How the nodes are linked:
q845: ψ>q600, τ>q157, π>q786, ζ>q696, ω>-, λ>q126
q816: ψ>q267, τ>q638, π>q957, ζ>q257, ω>q331, λ>q495
q175: ψ>q258, τ>q656, π>q59, ζ>q846, ω>q230, λ>q806
q328: ψ>q696, τ>q181, π>q208, ζ>q600, ω>q842, λ>q961
q352: ψ>q119, τ>q59, π>q656, ζ>q668, ω>q707, λ>q95
q181: ψ>q117, τ>q328, π>q895, ζ>q806, ω>q990, λ>q846
q326: ψ>q178, τ>q363, π>q522, ζ>q644, ω>q598, λ>q255
q600: ψ>q845, τ>q806, π>q95, ζ>q328, ω>q752, λ>q656
q939: ψ>q779, τ>q331, π>q15, ζ>q545, ω>q638, λ>q435
q325: ψ>q495, τ>q100, π>q842, ζ>q155, ω>q208, λ>q267
q100: ψ>q644, τ>q325, π>q990, ζ>q178, ω>q895, λ>q618
q15: ψ>q846, τ>q953, π>q939, ζ>q258, ω>q643, λ>q117
q469: ψ>q598, τ>q95, π>q806, ζ>q895, ω>q178, λ>q59
q495: ψ>q325, τ>q644, π>q946, ζ>q363, ω>q408, λ>q816
q117: ψ>q181, τ>q696, π>q435, ζ>q157, ω>q675, λ>q15
q809: ψ>q255, τ>q707, π>q230, ζ>q618, ω>q59, λ>q178
q752: ψ>-, τ>q353, π>q155, ζ>q842, ω>q600, λ>q992
q155: ψ>q363, τ>q178, π>q752, ζ>q325, ω>q95, λ>q707
q257: ψ>q707, τ>q255, π>q780, ζ>q816, ω>q119, λ>q363
q598: ψ>q469, τ>q786, π>q157, ζ>q435, ω>q326, λ>q545
q806: ψ>q157, τ>q600, π>q469, ζ>q181, ω>q353, λ>q175
q363: ψ>q155, τ>q326, π>-, ζ>q495, ω>q786, λ>q257
q208: ψ>q408, τ>q895, π>q328, ζ>q95, ω>q325, λ>q668
q786: ψ>q95, τ>q598, π>q845, ζ>q408, ω>q363, λ>q119
q126: ψ>q656, τ>q258, π>q119, ζ>q953, ω>q780, λ>q845
q230: ψ>q771, τ>q992, π>q809, ζ>q447, ω>q175, λ>q353
q780: ψ>q992, τ>q771, π>q257, ζ>q957, ω>q126, λ>-
q59: ψ>q545, τ>q352, π>q175, ζ>q779, ω>q809, λ>q469
q990: ψ>q675, τ>q842, π>q100, ζ>q353, ω>q181, λ>q447
q618: ψ>q638, τ>q267, π>q447, ζ>q809, ω>q779, λ>q100
q953: ψ>q961, τ>q15, π>q331, ζ>q126, ω>q957, λ>q696
q435: ψ>q895, τ>q408, π>q117, ζ>q598, ω>q644, λ>q939
q957: ψ>q553, τ>q643, π>q816, ζ>q780, ω>q953, λ>q946
q895: ψ>q435, τ>q208, π>q181, ζ>q469, ω>q100, λ>q779
q545: ψ>q59, τ>q119, π>q258, ζ>q939, ω>q255, λ>q598
q408: ψ>q208, τ>q435, π>q696, ζ>q786, ω>q495, λ>q331
q522: ψ>q353, τ>-, π>q326, ζ>q675, ω>q157, λ>q771
q353: ψ>q522, τ>q752, π>q178, ζ>q990, ω>q806, λ>q230
q779: ψ>q939, τ>q668, π>q846, ζ>q59, ω>q618, λ>q895
q258: ψ>q175, τ>q126, π>q545, ζ>q15, ω>q771, λ>q157
q771: ψ>q230, τ>q780, π>q255, ζ>q643, ω>q258, λ>q522
q992: ψ>q780, τ>q230, π>q707, ζ>q553, ω>q656, λ>q752
q178: ψ>q326, τ>q155, π>q353, ζ>q100, ω>q469, λ>q809
q644: ψ>q100, τ>q495, π>q675, ζ>q326, ω>q435, λ>q638
q842: ψ>q946, τ>q990, π>q325, ζ>q752, ω>q328, λ>q553
q157: ψ>q806, τ>q845, π>q598, ζ>q117, ω>q522, λ>q258
q447: ψ>q643, τ>q553, π>q618, ζ>q230, ω>q846, λ>q990
q553: ψ>q957, τ>q447, π>q267, ζ>q992, ω>q961, λ>q842
q119: ψ>q352, τ>q545, π>q126, ζ>q331, ω>q257, λ>q786
q638: ψ>q618, τ>q816, π>q643, ζ>q255, ω>q939, λ>q644
q656: ψ>q126, τ>q175, π>q352, ζ>q961, ω>q992, λ>q600
q946: ψ>q842, τ>q675, π>q495, ζ>-, ω>q696, λ>q957
q331: ψ>q668, τ>q939, π>q953, ζ>q119, ω>q816, λ>q408
q961: ψ>q953, τ>q846, π>q668, ζ>q656, ω>q553, λ>q328
q696: ψ>q328, τ>q117, π>q408, ζ>q845, ω>q946, λ>q953
q668: ψ>q331, τ>q779, π>q961, ζ>q352, ω>q267, λ>q208
q255: ψ>q809, τ>q257, π>q771, ζ>q638, ω>q545, λ>q326
q95: ψ>q786, τ>q469, π>q600, ζ>q208, ω>q155, λ>q352
q675: ψ>q990, τ>q946, π>q644, ζ>q522, ω>q117, λ>q643
q846: ψ>q15, τ>q961, π>q779, ζ>q175, ω>q447, λ>q181
q707: ψ>q257, τ>q809, π>q992, ζ>q267, ω>q352, λ>q155
q643: ψ>q447, τ>q957, π>q638, ζ>q771, ω>q15, λ>q675
q267: ψ>q816, τ>q618, π>q553, ζ>q707, ω>q668, λ>q325

The rows follow the links: the fewer symbols apart two nodes are, the more alike their rows tend to be.

Each row is also shifted at random along 6 hidden directions that mean nothing.

Some nodes, each with a row of numbers:
q752	[-45,12,2,-26,-2,-13,19,-44,3,15,10,0,-13,-14,-22,7,-28,-13,-25,18,-42,12,22,-24,11,-23,-6,26,-15,-35,4,0,-1,-3,45,-38,-18,-58,-10,19,5,32,58,10]
q230	[-128,1,-21,-47,-47,58,-44,0,-34,43,1,6,-16,35,29,-1,-36,18,57,-58,-31,-51,20,-47,-22,3,-6,-7,-26,-19,23,-30,-36,18,14,-3,33,-22,34,14,16,52,53,-2]
q255	[43,-5,29,16,27,7,5,39,-6,-4,-58,-16,0,-9,1,17,8,-8,7,-13,0,20,63,-9,2,31,-15,18,48,12,-26,6,7,-36,25,-18,-56,-2,4,-1,-3,51,4,-5]
q779	[-86,7,24,-5,-45,58,1,-24,8,9,12,17,18,43,22,-52,38,-3,61,4,92,-31,-78,10,-11,-38,29,-25,8,34,32,-2,-31,87,-57,56,3,40,-9,5,26,-9,-26,53]
q846	[112,-23,-21,5,-24,36,-23,-36,-17,-1,16,8,0,33,36,-15,-32,47,30,-16,0,-12,-50,-6,8,-35,-21,-11,-43,-8,12,-12,-24,28,-17,39,65,16,-16,-2,30,-17,-20,-34]
q786	[-36,-15,52,5,27,5,68,-14,92,-45,-60,-13,-6,-83,-65,3,-65,-72,6,109,-21,27,16,14,-44,-56,4,52,69,-20,27,-6,52,17,-2,-91,-19,26,-37,0,13,5,-5,34]
q363	[104,2,-34,0,25,-46,-5,0,22,-15,6,-8,10,-19,-38,8,-8,-37,-31,14,11,18,33,10,-8,17,3,-35,20,-4,-16,10,65,-24,3,-3,-35,11,-30,-14,-38,-4,-3,-5]
q953	[2,18,-33,55,-51,-8,-8,-36,-24,-21,24,-25,39,36,-2,-14,39,3,-13,-20,94,24,-36,43,61,12,-22,-45,-13,-2,-36,46,-29,-31,-34,43,-50,15,-45,11,30,-21,-45,-17]
q257	[-1,18,-21,13,-22,18,1,-20,4,-33,9,-57,46,-4,-43,-20,-5,-49,25,12,128,6,-21,14,5,-3,4,-55,64,10,-11,37,6,15,-29,62,-89,51,-74,16,7,1,-13,38]
q208	[10,-22,-55,-56,16,-61,-29,41,44,-47,68,18,-17,2,-6,-17,-81,17,59,2,-30,-66,-55,-16,-64,16,7,-44,-41,-22,56,-22,26,77,-43,-14,144,56,28,-21,-30,-48,5,-30]
q553	[67,-20,-14,-18,-32,17,-10,-45,-21,-20,33,-20,6,-4,-4,-37,-18,-7,14,9,4,-17,-29,-27,31,-33,-21,8,-51,-25,21,21,-37,43,-4,-5,-2,-29,3,14,19,-14,3,20]
q117	[48,24,-22,29,-7,-29,-30,-4,-12,0,-9,13,14,36,23,22,-10,44,-21,-8,-17,4,1,6,8,18,-9,-21,-20,6,-26,-23,11,-59,-19,25,32,24,-25,-32,10,-35,-8,-38]
q495	[15,-12,-15,10,15,-52,-3,16,21,-26,8,-1,4,-18,-34,3,15,-5,13,18,-24,-17,23,-3,-14,23,22,1,-19,-2,9,3,34,-6,-31,-29,12,-29,43,-29,-29,-11,-24,6]
q992	[-82,-29,-19,-40,5,18,5,4,0,-10,2,-49,-20,-88,-5,26,-83,-65,34,28,-47,-5,-53,-25,-27,-12,3,28,10,-26,34,-3,-35,40,-4,-42,36,9,0,28,33,16,66,6]
q408	[13,-25,1,11,41,-11,1,-14,61,-60,-26,1,-11,-46,-42,-12,-68,-22,27,71,-35,-10,20,-17,-44,-29,0,38,0,-8,25,2,35,44,-22,-77,41,34,-7,-23,16,-23,-21,16]
q638	[-35,-14,-22,-10,-10,29,-69,20,-24,-24,-32,3,5,35,-4,-20,-89,6,102,-4,-7,-51,39,-51,-39,17,-5,-11,-7,-7,22,-1,-8,33,-57,11,22,39,6,-21,6,15,-25,4]
q806	[51,7,-1,-7,15,15,29,-26,1,12,15,9,-20,2,28,28,-20,-16,-41,10,9,6,-64,37,-4,-30,15,-19,13,-9,-7,-36,21,-13,-10,44,13,31,-56,8,3,-34,36,-12]
q598	[71,13,-7,4,-8,10,-20,-40,23,-18,-47,12,5,44,-34,-16,-85,-21,30,41,41,4,40,0,-37,-52,-20,-34,43,-23,9,-8,47,15,-15,4,-25,58,-88,7,20,11,-10,-2]
q707	[-146,-4,17,-34,33,1,34,65,-23,-18,6,-40,-4,-69,-11,24,-14,-77,22,-2,46,28,-44,34,-15,41,50,-17,71,40,-7,20,-23,22,-14,9,-39,33,-12,1,-30,3,54,14]
q95	[-19,-9,-16,-44,21,4,-10,20,24,-4,4,34,-3,16,-12,-35,-33,31,2,-3,-30,-4,36,-27,-56,-13,-29,-17,-24,-54,22,-9,12,29,47,-42,46,-17,-1,13,-4,30,20,-3]
q845	[-126,43,-38,-6,-2,-22,-13,12,4,27,8,-1,4,17,-5,10,-25,40,-16,-24,-65,10,47,-30,-17,34,-50,8,-28,-44,-5,-14,8,-37,56,-46,48,-18,16,-6,13,47,12,-24]
q258	[-59,2,29,7,-12,56,12,-20,20,-8,-76,-31,-4,-26,-7,22,-78,-17,41,20,-77,4,14,-33,-18,-18,-41,80,38,-24,20,-23,-16,-13,26,-69,11,23,-10,18,62,46,13,7]
q181	[-45,7,17,26,-16,8,2,-18,-4,43,23,40,-22,42,48,-22,46,42,-31,-19,-22,-23,-27,4,15,-14,15,5,-36,4,16,-46,-22,-4,-12,11,40,-28,27,-10,5,-14,-1,-10]

From each start, follow one symbol. Which node do you reach?
Answer with the node's name.
new walk
[101,-7,-1,-13,-53,16,-22,-8,8,17,55,32,21,69,26,-90,137,101,0,-34,35,-28,12,2,35,-5,-25,-7,-59,-27,6,32,-16,55,46,8,28,-77,68,31,21,22,-58,22]
ω q267
new walk
[-21,24,-71,-44,-38,-19,-14,-5,17,38,85,8,-1,62,19,-33,-5,56,-6,-57,-5,-40,-55,-10,-30,16,-24,-63,-54,-33,18,-34,2,50,24,13,100,-16,8,19,7,9,11,-12]
τ q806
new walk
[79,-14,-23,-42,-3,6,-51,49,-32,33,17,21,-7,52,26,3,12,49,18,-85,-9,-37,40,-27,-29,46,-12,-43,-8,-2,11,-22,3,11,17,25,49,-25,29,1,-30,36,18,-26]
ω q59
new walk
[88,11,-19,18,2,-36,-47,-17,-17,10,9,27,16,59,19,-6,23,34,19,-22,32,-40,16,7,-10,14,10,-59,-8,18,10,-20,37,5,-42,48,12,16,-7,-14,-49,-24,-44,-4]
ζ q326
new walk
[4,-8,25,-8,-22,44,3,-34,-25,4,-17,17,-9,-9,32,-7,-5,9,2,15,-20,7,1,-10,38,-30,8,48,-16,0,-2,-7,-48,-3,19,-4,-26,-35,21,21,25,-4,15,18]
τ q553
new walk
[-2,51,-96,22,-60,-53,-74,-51,-41,10,74,-5,48,93,1,-8,18,49,-8,-56,61,-38,-20,7,33,15,-6,-107,-76,-7,-17,21,9,-15,-63,74,3,7,-24,-1,-29,-32,-42,-13]
ψ q842
new walk
[-69,-11,-21,-14,39,-45,2,22,3,-41,41,11,15,-25,-22,22,-37,-51,26,24,63,-16,-42,11,-21,-4,52,-47,13,11,21,25,-7,51,-55,43,-3,46,-18,-21,-64,-43,23,-10]
ψ q495
new walk
[52,-15,-2,-25,-42,42,-28,-32,-7,-18,7,13,16,29,17,-52,4,5,56,-9,56,-50,-34,-25,-17,-52,24,-12,-10,21,39,0,-24,92,-56,45,8,12,13,3,26,-10,-16,41]
ζ q809
new walk
[-22,22,4,21,-2,-26,-7,-20,-15,23,-9,7,4,5,14,35,7,2,-19,15,-39,-20,14,1,22,-12,20,11,-14,13,-20,-31,7,-51,-15,-3,-10,-6,23,-16,-6,-11,4,-15]
ω q117
new walk
[-80,-10,26,36,5,25,20,-13,-49,-19,-19,-13,-1,-6,-3,6,1,-11,-15,30,27,72,26,22,56,-7,-25,24,-12,-19,-47,59,-67,-23,42,18,-65,-5,-61,20,22,-15,31,-27]
ζ q656
new walk
[-130,-3,-12,-11,-21,29,-9,15,-7,-18,40,3,23,25,-4,-45,53,-1,54,-13,106,-18,-36,9,1,-11,25,-33,-1,19,22,33,-33,71,-48,37,-31,-10,15,8,-15,-2,-17,44]
ψ q816
new walk
[69,-4,-37,2,-83,15,-16,-93,1,-37,11,-43,40,-1,-19,-8,-30,-31,38,32,48,-38,-58,-17,14,-42,-3,-6,-28,-15,19,11,-11,45,-55,17,-15,27,-16,19,39,-16,-33,32]
ω q953
new walk
[32,-27,2,6,14,-27,-28,28,-22,-48,-39,-19,-7,-27,-21,15,-39,-15,30,25,-16,19,86,-26,19,37,-27,26,0,-17,-19,65,-9,-15,16,-44,-35,0,-15,-11,-23,2,-9,-19]
ω q331
new walk
[45,16,-6,6,22,-16,-2,-40,5,21,-39,-17,-10,-10,-12,46,-89,-27,-22,16,-60,-8,27,-8,-16,-4,-12,15,16,0,-11,-38,24,-38,7,-9,-7,23,-11,-16,-9,11,40,-15]
ω q157
new walk
[58,24,-7,-6,-24,26,-8,-52,29,28,-27,21,7,33,5,-7,-26,28,-18,0,-62,-23,37,-23,-15,-41,-48,13,-25,-39,9,-47,32,-10,25,-40,40,-23,9,-3,36,22,-9,8]
τ q845
new walk
[50,13,21,-4,20,-5,29,21,23,65,6,41,-24,8,21,0,94,0,-59,-23,12,-10,-12,20,-28,10,56,-16,21,45,-13,-33,29,-14,17,22,-23,-36,43,-13,-45,9,18,20]
ζ q100
new walk
[13,-3,31,11,21,-1,-16,19,-1,30,-16,82,0,55,36,-55,67,81,-17,-14,-21,2,85,-21,16,-22,-1,3,-27,-25,-7,-11,-9,-6,44,6,9,-71,15,-8,-2,23,-17,-18]
π q181
